Each row is shifted at random along 6 fixed directions that mean nothing.
Known rows, with every step that occurs:
nufi -> lanu -> paru -> figak -> vefisin: [-157   28  -72   57 -248   63 -174  -47  -11  -26 -116 -103   93  -57
   -2   12  -23  205 -114  277  473  144  274  380  -16 -202  220  -83
  154 -106  -51 -139  -38  -80   83  201 -127 -482   22  146   64  267
   63   64  389 -164 -216 -288  371 -147 -231]
lanis -> tomar -> vefisin -> nusik -> nufi -> lanu: [   3 -193  -74   64  184  110  -26  182  282  -18   61  -68 -245 -428
  242  193 -157   88  -47  130 -142   58  -88  123   27   39    3 -257
  174  -11   17 -235  220   65 -130 -385 -196  292  -23 -257   36 -143
  101  133  150 -130   86  -41  165 -442   33]
zemum -> lavip -> vefisin -> tomar -> lanis -> paru: [  50   91  -13    8   42   84  -18  -75   47  -72   77 -102  111   33
  264  -78  105  -71   28   88   31 -192   17  -46   16   18   26   -3
   97   50   10  -87    4   48  111  154   43  -47  279 -118 -187  150
    6 -170   22   20   10   11  -49  -13 -160]
paru -> figak -> nufi -> nusik -> lavip -> zemum -> tomar -> vefisin: [-168 -196 -139  -73  119   74  -82  166  213   20  -17  -75  -13 -165
  348  -18   13   87  103  -10 -163   11   20  -59   23  -16   32 -299
  198  -67  129  -54   71  250 -176 -325 -316   97   69  341 -125  -46
   10  -15    6  -79    2  119   69 -189   47]
figak -> nufi -> vefisin -> lavip: [-136 -210 -123    4  118  114 -347  123   14  -53   90 -342  182 -268
  250  173   39  125   68  253  221  167  -69   46  185 -102  154  -65
  340   21 -199 -314  128 -172 -394   18 -405  266  117   74 -195  221
 -143 -144  244  194   11 -150  -56   -3  -17]
lanis -> lavip -> zemum -> tomar -> vefisin -> figak -> nusik -> nufi -> lanu -> paru: [ -40   47  161 -234   21   35 -505   26  -29 -194  -58 -277   24   89
 -106  132    9 -183  -75  159  180  250  -46 -133 -156   58  -80   -7
   46  -25  -16    4   63   10 -231   14  -52   21    3   95  -47    8
  -59  178  201 -109   58  -40  -88   -7 -110]
nufi -> figak -> tomar -> vefisin: [-131   91  -23   98 -169   28  154  122   24  -26   44   59   37  -35
  -31 -233  154  246   77  201   77  -49  206  170   99 -160   83 -355
   74 -182   30  171 -209  188   18 -120  -64 -209 -105  305  125  -16
   -4  197 -125  -90   63  -74  356 -201  -95]
vefisin -> lavip -> tomar -> lanis -> paru -> figak -> nusik: [-262 -144   50 -110 -153   30 -313 -154   27 -272 -101   73  197  100
  370 -104  -13   51 -405 -153  155   71  -64  -23 -190   88   50   23
  291  104  -38 -246  310 -143 -237  465   34 -317  210  126 -334  115
   59    9  196 -154 -291 -111 -219  186  -55]
nusik -> nufi -> vefisin -> tomar -> lavip: [  -5  122   96  -84   95   44  143   18    1    3  223 -133    2 -273
   42  107  111   -2   95  112  147  160  -27   85  117   86  127  -29
  -37  218   92  -87  142  -55 -141 -320  -46  357 -155  -70   40 -114
  -66   39 -118  -68  137  -24  155 -175  -83]
nusik -> vefisin -> lavip -> zemum -> tomar -> lanis: [-322   25  -84   25   -7  -72   40 -104   41  108  165   23   51 -143
  373  131  338  110  142  257  319  156  263  339  207 -186  382   75
   -6  245 -175 -106  -13   58  233  159  -17 -285  165   62  -33  363
   53  -30  142  -83 -178 -414  166   50 -199]
paru -> lanis -> zemum -> tomar -> vefisin: [  66  -17 -167  -81  166   54  108    2  335   98   61  -58   57 -185
  370   32  -94   26   42  -40 -154  -81   52   -5   42  113  166  -91
   46   -3  -31    2  157  138   41  -70 -159  -45  186  210 -118   73
   79 -151  138 -118  -84   36   41 -176 -137]
lavip -> vefisin -> nusik -> nufi -> lanu: [-204  159  160   38  -18   81 -169   17 -273   -1  -26   50 -239 -185
 -223  182  147  132   39  357  418  244  100  407  120 -236  182   66
  -59  -19  -61 -175 -157  -42  -14  -14 -116 -113 -219 -280  250   96
   61  243  141  -83  100 -263  229 -262 -130]
lanis -> tomar -> zemum -> lavip -> vefisin -> figak -> nusik -> nufi: [-287   50   73 -103  -17  -12 -331   -7  -78 -121 -102  234  -27   -7
  382 -302   70   77   38  128   72  -36   30   51  -59 -113   -3   93
  181 -136  -95 -104   39  207 -161  243   -9 -194  175  139 -226  135
 -111  -10  -85  -94  -21   77 -262   -6  -39]
figak -> vefisin -> lavip -> zemum: [  27  176  258 -132  -92   87  271  143  -75   74  204  175 -131    6
 -224 -246   -6  133   70   57   44 -110 -146   29  172  -68   55  149
 -175 -228  131   14 -285  287   -7 -217  -10  239 -437   -7   77 -457
  -90   -4 -185   20  282  182  229 -228  109]
lavip -> vefisin -> figak -> nusik: [ 158 -124   46 -116  119  -22   31  229  152   63  145  -31  -14 -252
  361   42 -142   29  -35 -120 -177  -37 -262 -164  102  142   55 -162
  285  -73  -65 -187  156   31 -448 -190 -325  218   89   67 -158 -192
  -12  -70  134 -162  167  137  -42 -216   32]
zemum -> lavip -> tomar -> vefisin -> figak -> nusik -> nufi -> lanu: [-207  115  167   25  -53    0 -259   72 -167  -66   -9  -29  -90  -52
 -120   28  108   54   87  265  215  288   29  149   39 -101   38 -139
   65 -102   71  -66 -126   57 -142  -58 -140  -11 -217    8  114 -100
  -48  257   50 -121  104 -162   29 -218  -85]
figak -> vefisin -> lavip -> zemum -> tomar: [ -41 -100  151 -312   70  -79 -179  -30  176   10  146 -231  138  -86
  124   89  -94 -112 -117 -100  -38  314 -264 -225   39   46   62   39
  106  -16   -7 -131  253   82 -460  -85  -91  201  -88  269 -145 -154
 -110  -49  135   27   99  -46 -274  -76   57]
lanu -> nufi -> vefisin -> nusik -> lavip -> zemum -> tomar -> lanis -> paru: [-147   52  117 -179  -21  211   28 -199   26  -99   24  147  -27   49
   38   17  135   11  -61   59  168  -77  133  170  -58  -12   28   63
  -62  182  -20  -42   17  137  174  137  201 -146   20 -145  -42  -54
  102   62    7  -91  -61   -7   47   19 -241]
figak -> vefisin -> tomar -> lavip: [   0  192 -105   53   23   36   60   44  102  -23  117  -20   23 -121
  404  -17  -78  106 -106  -60  189  -58   35   26   49   82  169   72
   90   43   24 -198  104   -6  -19   65   31  -38  202  131 -249   82
  -84 -194   18 -105  -99   29  129  -35  -14]
lanis -> zemum -> lavip -> tomar -> vefisin -> figak -> nusik -> nufi -> lanu -> paru: [-251  -92  -99  -66 -105   62 -694   -6   24 -223 -226  -97   29   95
  320  -68  -57   43  -86  177  277   49  128   95 -224 -136  -67   28
  327 -137 -138 -167  106   97 -123  401  -29 -446  320  236 -282  294
  -29   91  261 -115 -224 -116 -102   85 -136]
lavip -> zemum -> tomar -> vefisin -> figak -> nusik -> nufi -> lanu -> paru: [ 130  -69   92 -193   91   74 -379  105  271 -113    1 -180  -81   -1
   65  129 -195 -112  -62  -29  -26   42 -122 -190 -215   84 -131  -93
  144 -111   88   47  130  117 -190 -114  -39  136   64  146  -81 -243
  -43    0  158 -183  105  141  -23 -158  -21]
paru -> figak -> lavip -> zemum -> tomar -> vefisin -> nusik -> nufi -> lanu: [-148 -303  110 -144   23    8  -72  108  348  -45   43   20 -143 -309
  137  185 -231  -10 -213  -16  -57  399 -205   90  -52  115  -18 -154
  138   17  166 -221  305   97 -287 -434  -33  279 -334  -11   65 -440
  126  238  112 -180    6  -72  -26 -386   90]
nufi -> lanu -> paru -> tomar -> lanis: [  16  -96   32  -98  130    5 -296 -151  344 -194   87 -381  237   40
   75  139 -115 -168 -138  -63   -7   81  -68 -164  -92   31   53 -144
  148  101  -32  188  134 -203  -84  114 -149  153  174  -53  -60   27
  -14 -250  298   25   -6 -184 -125   16  -72]
lanu -> paru -> lanis -> lavip -> tomar -> vefisin -> nusik: [ -52 -224 -176  -65   94    0   84  123  102  -79   60   34 -111 -295
  379  135  -12 -134 -146   39  -93  -46  -39   39   84   82  113 -137
  123  234 -184 -312  347  -36 -167 -236 -181   38  159 -102 -212  195
  134   23  204  -63  -91  -28  146   38 -160]
lanis -> paru -> figak -> tomar -> zemum -> lavip -> vefisin: [ -28 -261 -170  -85  -12    5  -77   97  372   56  -44 -147  133 -191
  609 -209 -147  -36   55   18 -208  -94 -109  -72  -42  -85  -44 -129
  369 -163   92 -207  127  221 -166 -136 -269  119  198  185 -331    7
   29  -92   98  -24 -116  -16  -67 -186   23]
nufi -> figak -> lavip -> tomar -> vefisin: [  86  422  363 -230 -114  -18  438  134 -218    6  232   50 -101   71
 -608 -140  161   19   63   49   97  250  -50  -37  172  130   99 -162
 -295  -50  231  207 -279  155 -161 -381  -35  244 -635  151  231 -528
  -31  266 -214 -152  416  102  332 -194  -98]
zemum -> tomar -> lanis -> paru -> lanu -> nufi -> figak -> nusik -> lavip: [-154  100   78  108   32   31  -87   -3  -88 -107  158 -197   90  -24
  106  162  296   92  140  223  207   64  194  149  100   27   97 -132
  112  279   82  -42  -99  -49   77  -35 -299  197  147 -153   12   26
  -75  120  173 -163  -64 -230  212 -120 -104]
vefisin -> figak -> nusik -> nufi -> lanu: [-230 -303   32   34    5   90 -473   65  192 -133  -58  -93  -11 -172
  283   30 -176  145 -181  135   17  144 -135  159 -109 -132  -51 -137
  473 -177  -41 -186  171   26 -280   86 -148  -69   43   33  -29  -70
   12  141  212  -88 -101 -203 -202 -303  101]
nufi -> vefisin -> tomar -> lanis: [ -56  -24  -13  -24  108  115  -17 -122  148  -59  120   44  129   18
  215  -16    5   69  -58  -97   32 -148   32   20   53  -34  140  -68
   65   43 -140  124   31   35   12  187  131 -146  151  114  -67   56
    0 -252  -22   67   67    1  -18   42  -92]
zemum -> lavip -> tomar -> lanis -> paru -> figak: [-203 -151  195  -37 -217   36  -21 -142  -27 -221   -4   19  241  215
 -106 -491  172  -21  -87  151 -135 -127   49   17  -42 -152 -154 -209
  211  -98  267  210  -70  178    8  -21   -4  -87 -183   60   54 -202
   12   50 -164   13   -1  -24  -70 -180  -14]
paru -> lanis -> tomar -> lavip -> vefisin -> nusik -> nufi -> lanu: [  15  -14  -28  -38  199   95 -228   39  185  -87   -7  -50 -111 -234
  192  202 -130  -50  -44  -18   83   84  -85   14  -19   52   78    3
   91    6  -23 -184   65  -79  -39  -79 -179  225   86 -278 -146  -25
   21  -98  160  -60   85   30   34 -169   -4]
lavip -> vefisin -> nusik -> nufi -> figak -> tomar -> lanis -> paru -> lanu: [  94 -110  -27   36   79   71  -80   72  347 -144  -24  -60   48 -254
  285  168 -136  -69  -94  -34  -50   17  -29   27 -141   62   45 -133
   94   16  162 -192  253  -51  171  -96   55  171  148 -175  -50 -118
  145   55  225 -202    7   42  109 -275  -24]
figak -> tomar -> lanis -> paru: [-182   72  120   20 -184  114  -14 -163   77 -167   41  -53  166   61
   16 -160  149  -45  -65  205   61  -61   95  172  -57 -137   39  -82
   55   -4  -27   52  -20   38  187  193  141 -207   42 -163   89   67
   91  171   46  -33 -126 -243   25  -72 -210]
lanu -> paru -> figak -> nusik -> lavip -> tomar: [-143  104   15  -74  -20  -58 -279    8 -182  -80   62 -175   14    6
  273  104  223   58   -8  -50  287   70   53   58  -98  -21  146   67
  199  273   22 -230  138  -98 -153  225 -297  -64  302  130 -302  279
  -85  -17  278 -203  -95 -154  205  105  -75]
lanis -> zemum -> lavip -> vefisin: [ 177  -93  -80 -327  299   36 -294   95  199  118   45 -382  128 -223
  510   93 -255 -170   17 -135 -161  150 -382 -302   24  105   63  100
  333  -94 -138 -329  216   52 -524   -8 -446  294  234  156 -428   52
  -63 -205  402  113   79   62 -378 -118   46]
figak -> tomar -> vefisin -> lavip: [  28 -176  -25   18   39   -5   81  223  239 -150  170 -105   19 -105
  191 -133  -74   20  -85   20 -208  -47 -193 -240   95   51  -85 -208
  198 -125   -8   -9   75   55 -351 -304 -129  407 -150  212 -156 -247
 -118  -42  -59  162   63  112  -53 -121  170]
figak -> lavip -> vefisin -> nusik -> nufi -> lanu -> paru -> tomar: [-107  151   50  -13 -157  -75   16  -37  -33  -83  -15    9 -114  -99
  -73  196   94  155  -77  178  527  112  232  335  -53   -3  197   62
 -108  177   95 -124   -9 -245   83   86  -80  -60  -22 -234    3  133
   73    8  124 -272  -57 -169  443  -32 -238]
nusik -> nufi -> lanu -> paru -> figak -> tomar -> lavip -> zemum: [-193  154  184 -137 -173  -16 -286   10   24  -62   43 -188   77  -43
 -104    2  113  -92  113  149  321  308   52  136  -95 -119   85   84
  -59   28  183    2  -64   49   70 -126  -77  109 -183  -10   77  -78
  -47  209   58 -194   12 -217  243 -113  -67]
lanu -> paru -> lanis -> zemum: [ -27  416  250 -110  -76  111  -66 -200 -261  -38   67   -6  138  198
 -405 -181  216  -22  225  223  297 -217  238  205  102  -95  207  336
 -341   13  -83  326 -333   56  297  305  -89 -160  -23 -251  218  131
  -31  -86   51  -33  116  -58  251  -14 -307]
lanu -> paru -> lanis -> tomar -> zemum -> lavip -> vefisin: [ -57   66  198 -405 -119   18   98 -198  132  -55  -36  109   34  134
 -128 -293 -128 -143 -110   41   41   42  -62   -5  -60  -38   22  175
  -77 -149  -48  143  -92  153  -92   89   84  -85 -293   22  -89 -213
   91  -59   -9  -14    4   -7 -148   51 -166]
figak -> vefisin -> nusik -> lavip -> zemum -> tomar -> lanis -> paru -> lanu -> nufi: [-120  194  131  -24    5  127 -471  -65 -117 -293 -146  -73   51  293
 -190  -31   26 -204   22   99  158  -34  166 -131  -56 -226  -49   48
  -61 -126   22  102 -217  123  109  151  -78  -20  -42   -1   11   60
 -136  -80  154   91   17  119 -155   43 -108]
lavip -> vefisin -> figak -> nufi -> lanu: [-141  -91  -13   -1  -55   88 -473  124  167  -30 -100 -142   91 -103
   57   90 -182  181 -100  186  301  226    6  191  -11 -179  106  -65
  346 -292  -60 -149  -22  -25 -147  198 -153 -207   -9  103   -1   30
   39  -38  276 -124    8 -198  -34 -217  -14]
nusik -> vefisin -> tomar -> lanis -> paru -> lanu: [  37  173    2   46   72   83 -277 -163   74 -224 -130 -274  102  -36
  128  201  -24  -81 -135   26  290  131  139   -2 -156   -9  202  121
  -75  115   34 -131  190 -173  197  418  127 -189  238  -34  -39  334
  131  -64  405 -113 -137 -107  -56  -46 -158]
nufi -> figak -> vefisin -> tomar -> lanis -> lavip: [-394 -253   18   -1 -211    3  251  -22   65  -87  136  151  219  -39
  161 -276  144  133 -233  322  -35   10   57  341  180  -77   61 -216
  216   10 -127  -32   52  132   25 -108  156 -237 -210  -27   75  -33
  110  287 -137   32 -129 -317   65 -124  -37]
paru -> figak -> vefisin -> lavip -> zemum: [-229   13   56  -96 -190   35 -158   14 -101  -38  -27  131   48   36
  104 -243   18  246 -100   57  339   44   26  158   37 -168  142  213
   84 -167   -9 -178  -90  136  -38  253    4 -274  -86  269 -163   61
  -63  -74   54  -17  -50  -26   83   -5   58]
figak -> tomar -> lanis -> zemum: [-105  -16  116 -128   49   44  -21  -23  305    5  181  -82  217 -105
  185  -98  -55 -139   81  -20 -250   -5 -122  -19   94    6   87  -34
  -16  -24 -139  128  102  193  -51 -107  -64  172  -36 -118  105 -168
   30  100   83   26   71 -130  -75 -202  -49]

Rows:
[ -36  134  212 -189 -103  -62  232   27   75   69  195  -88   25 -256
 -134  -54   84  -48  116  136   96  234  -29  103  142   73  156   46
 -237  187  174 -117  211  106  -33 -317  -17  332 -304 -116  136 -227
   37  184   10 -237  153 -185  297 -224 -131] => lanis -> paru -> figak -> vefisin -> lavip -> tomar -> zemum
[ -49  -36   90  -32  -70    5 -123  -78  164 -151   11 -280  240 -108
  -34  111   -2  -48  -59  156  171  303   59   49   22   16  115  -76
  -19    8  144 -139  121  -47  117    2   34   41  -55  -34   73  -50
   81  134  251 -129  -21 -205   54 -186  -83] => nufi -> figak -> vefisin -> lavip -> zemum -> tomar -> lanis -> paru -> lanu
[  64   39  149  -26   84  -32 -318  141  -53 -179  156 -364   70  -79
   10  203   18 -135  -10   48  188  233  -99 -146   36  189   39    9
  111  185  125 -108   59 -187 -362 -184 -375  524   74 -102  -95  -98
 -175  -89  280  -43  126  -10  100 -106   11] => vefisin -> nusik -> nufi -> lanu -> paru -> figak -> lavip
[-237 -150  -47   22   50   30 -162   15  144   10  107    2  247 -117
  468 -247  107   28  292  198 -128 -109   62   88  133  -99    5  -94
  210  -71  -86   35  -33  277  -34  -32 -116   90  177   77 -119  -13
 -119  -31  -53  120   28  -30 -121 -159  -54] => nusik -> nufi -> vefisin -> figak -> tomar -> lanis -> zemum -> lavip
[   8  560  288 -180  177  131   46  -87 -336  -25  115  166  -14  225
 -232 -110  248   22  242 -153  186 -222   80 -103  178  132  166  303
 -506   60  -74  298 -379  188   91  196   86   32    6 -156   55  -75
  -84 -104 -191   38  414  274  157   53  -91] => nufi -> nusik -> lavip -> vefisin -> tomar -> lanis -> zemum
[ -52  101   72  -18   22   56 -351  -27 -140 -135  -74   14   53  141
  -15  -87  124  -28   95  135  256 -100  188   24   -2  -59   13   83
  -28   -3   58  124 -189   47   82   92 -124  -57  125  -62  -39   73
  -72 -143  104  -30   85   85  171  -45 -100] => tomar -> lanis -> zemum -> lavip -> vefisin -> nusik -> nufi -> lanu -> paru -> figak
[-280  234   63   -9 -209   -3   25  -48 -320  -19    4  188  -63  -13
 -164   76  309   19    9  333  465   54  274  501   39 -151  277  131
 -177  155  -47 -178 -115  -81  348  141   13 -313  -99 -294   40  268
   81  224   87 -184  -61 -276  482   55 -332] => figak -> vefisin -> nusik -> nufi -> lanu -> paru -> lanis -> lavip -> tomar
[ -12  313  120 -109   78   84 -240   38  -58 -107  -12  -54  -51    6
  -22  -38   16  -30  140  -61  172  -15   93  -79   -4  -20   55  127
 -182   84  133  -39   -5  222   60   52  -45  175  111   24  -89  -43
 -110  -11   88 -164  192   97  190  -55  -49] => lanis -> paru -> lanu -> nufi -> figak -> vefisin -> nusik -> lavip -> tomar -> zemum
[-323 -114   90 -145   23  -15 -242   46 -206  -89   23   54   45 -142
   90  -93  274  124  -12  262  125  215   41  157  108  -89   30 -135
  178   93  -33 -116  126  176 -256 -111  -56 -104   22  172   -3  117
  -70  276  -89  -50  137  -91  -20 -140  -13] => lanis -> lavip -> zemum -> tomar -> vefisin -> nusik -> nufi -> figak
[-104  115  203 -236 -241  -44  198  -51   36   36    7  148   10   86
 -133 -295   20  -21   16  144  133   45   61  131   -7 -122   40   74
 -104 -138  124  154 -184  194  -35 -104   50  -55 -370  114   58 -268
   57   93  -90 -116   10  -69  161  -93 -134] => lanu -> paru -> figak -> tomar -> zemum -> lavip -> vefisin
[-173   12   36  -89  -93   14  -41 -102  306  -33    5   49   72  -52
  146 -168  -75   36   73  231  165   12  211  178  -13   -6  102   77
  -35    8   20  114   -1  181  142  129   86  -27   -5  -79  -39 -107
   69  -94   69 -183  -89 -138   58  -84 -197] => nusik -> vefisin -> figak -> nufi -> lanu -> paru -> lanis -> tomar -> zemum -> lavip
[-309   66  175 -317 -136   36  153  -60   21   36   52  246 -189 -144
  -80  -35   54  171  -92   71  287  174  101  351  -16  -61  236  218
 -174  188  -28  -49  158  134  -96   77  185  -95 -356    3   49 -185
  148  259   -1 -285  -39 -260  208    9 -155] => lanu -> nufi -> nusik -> vefisin -> lavip -> tomar -> zemum
[ -63  -28   77  -73   54   57 -191 -114  235  -15   46  -25  111   40
  143   18  -27  -61   78   23 -114 -189   52   37  -60    9   25   19
   15  -34   50  169   22  146   74   40 -137   37  147 -111   20 -103
  -15  -60   19 -119  -27   -3   16 -173 -126] => figak -> nusik -> nufi -> lanu -> paru -> lanis -> zemum -> tomar
[-156  -15   87 -191  160  -21   11  -23   72    4   62  283 -125 -261
  309   47    4  -84   -8   30   10   85 -109  126   37   38  120  137
  -41  174  -72 -205  261   41  -86 -123   24  162  -39 -224  -78  -58
   35  -21   26  -36   60   79 -151 -128  -88] => paru -> tomar -> lanis -> zemum -> lavip -> vefisin -> nusik -> nufi
[ -64 -151 -119 -133   75  -14   99  173  330  181  179  -70   45 -399
  515  355  -32   31  -30   28   89  201  -20  240   14  179  313  -15
   84  326  -11 -361  329    6  124 -184 -126  171   53 -152 -128    6
  192  154  323 -361  -97 -258  281 -147 -107] => paru -> lanu -> nufi -> figak -> nusik -> vefisin -> tomar -> lanis -> lavip -> zemum
[ -99   79   19 -249  -18  -19  -96  -36   98  -41   53    1  -34 -133
  293  106   38   36   -8  -72  325  170   41   98  -81  172  206  193
  -24  252 -151 -230  172   -1   32  192  -41 -130  190   41 -266  175
   80  -26  288 -285 -103  -63  133  124 -186] => lanu -> paru -> lanis -> tomar -> vefisin -> figak -> nusik -> lavip -> zemum
[ -78 -386 -177  -72   86   29  104  116  219 -129   -6  162  -69 -164
  544  -79 -107  -43 -266  -37 -249 -304 -121  -41   53    1  -45 -140
  277   24 -156 -228  212   53 -205 -185 -144   43  181 -130 -309   60
  120 -104   22   64  -84  125    2    3   44] => lanu -> paru -> tomar -> lanis -> lavip -> vefisin -> nusik
[  12   48  -41  -56   77  -15  144  208  145  178  231  -73  -63 -351
  439   97   73  101  206  -44   63   29  -59   28  163   88  208  -54
   35  194  112 -242  102  202  -67 -320 -232  270  108    1 -124  -74
  -11   46  -46 -249  140    8  349 -206   11] => nufi -> figak -> nusik -> vefisin -> tomar -> lavip -> zemum
